Here is a tiny trained network, its code and every weight. The questions are about switching its units off for an input and a class, where a switched-off unit gives its printed mean instead of its output.

import numpy as np


def w(rows, s, z=0):
    codes = np.array(rows[::2]) - 128.0
    scale = np.full(codes.shape[1], s)
    scale[-1] = z or s
    return codes * scale


def f(y):
    return np.maximum(y, 0)


def log_softmax(a):
    a = a - a.max(-1, keepdims=True)
    return a - np.log(np.exp(a).sum(-1, keepdims=True))


def net(x, mask):
    res = np.array(x, float).reshape(1, 3) / 4 @ E
    y = f(res @ A[0][:, :-1].T + A[0][:, -1])
    res = res + np.where(mask, y, B[0][:, -1]) @ B[0][:, :-1]
    return log_softmax(res[-1] @ U[:, :-1].T + U[:, -1])


A, B = {}, {}
E = w([
[247,203,40,167,220,164,77],'x0',
[139,162,80,201,82,222,91],'x1',
[96,173,220,212,166,195,148],'x2',
],0.014)
A[0] = w([
[85,81,172,189,60,112,178,99],'n0',
[88,91,108,136,63,126,126,105],'n1',
[106,165,182,178,137,137,157,184],'n2',
[102,101,189,66,153,103,213,76],'n3',
[147,197,119,199,55,223,80,140],'n4',
[45,88,198,105,83,114,202,117],'n5',
[130,142,71,110,159,69,99,253],'n6',
[117,68,73,152,111,162,78,138],'n7',
[100,138,116,168,97,249,95,182],'n8',
],0.013,0.0041)
B[0] = w([
[87,181,125,97,187,102,164,207],'n0',
[184,50,104,110,185,173,83,180],'n1',
[128,137,190,98,164,74,185,189],'n2',
[167,101,168,162,65,119,60,221],'n3',
[139,205,81,185,30,56,47,240],'n4',
[95,82,201,220,148,107,152,254],'n5',
[152,81,115,105,101,197,116,199],'n6',
[215,103,128,124,92,140,82,172],'n7',
[185,251,111,125,99,178,85,214],'n8',
],0.012,0.021)
U = w([
[208,147,36,10,159,169,94,201],'0',
[49,254,159,155,115,104,156,3],'1',
[173,185,125,181,36,114,64,183],'2',
[69,114,197,139,222,104,182,125],'3',
],0.0091,0.0056)

Each question gives the input, the list of numbers given to net, and the class t.
The units are the neurons (one row each of A and B). Each row of codes is followed by its name. A weight is (code - 128) times the scale printed after its matrix; where a second scale follows, it is the last column's (A, B and U).
mask holds one flag per neuron, in row order. A switched-off neuron (its flag False) gives its mean, the last column of its row in B, instead of its output. The means were averaged over made-up inputs and are rounded, as every weight is.
A unit's drop is (log p(t) with every unit on - log p(t) with that unit switched off) / (log p(t) with every unit on - log p(t) with every unit switched off).
The circuit of an input: a set's keep is (log p(t) with only the set's units on - log p(t) with every unit switched off) / (log p(t) with every unit on - log p(t) with every unit switched off). Starting from all 9 units, units are removed one at a time, each time the one whose removal leaves the highest keep (on an exact tie, the one counted first), for as long as the keep stays at least 0.8.
circuit, biggest first: the units of the circuit, biggest drop first
most important unit: the unit with the biggest drop
top k neurons: the k neurons with the biggest drops, biggest first
input [-5,-5,-7], class 3: most important unit => n4
input [-2,8,-8], class 0: circuit, biggest first => (n5, n1)
input [2,-7,-6], class 0: top 2 neurons => (n4, n5)
input [7,-4,3], class 0: top 3 neurons => (n5, n4, n3)
input [-4,5,6], class 1: top 2 neurons => (n0, n2)
input [-7,3,5], class 1: top 2 neurons => (n8, n6)
input [3,-4,8], class 1: top 2 neurons => (n5, n1)
input [-6,-6,-5], class 3: top 2 neurons => (n5, n4)
input [1,-3,-1], class 0: top 2 neurons => (n5, n4)
input [-3,-1,7], class 3: top 3 neurons => (n4, n5, n2)
input [-6,3,5], class 1: top 2 neurons => (n8, n0)
input [-3,-2,-2], class 3: top 2 neurons => (n4, n8)
input [5,-5,3], class 0: top 2 neurons => (n5, n4)
input [8,-8,3], class 0: most important unit => n5
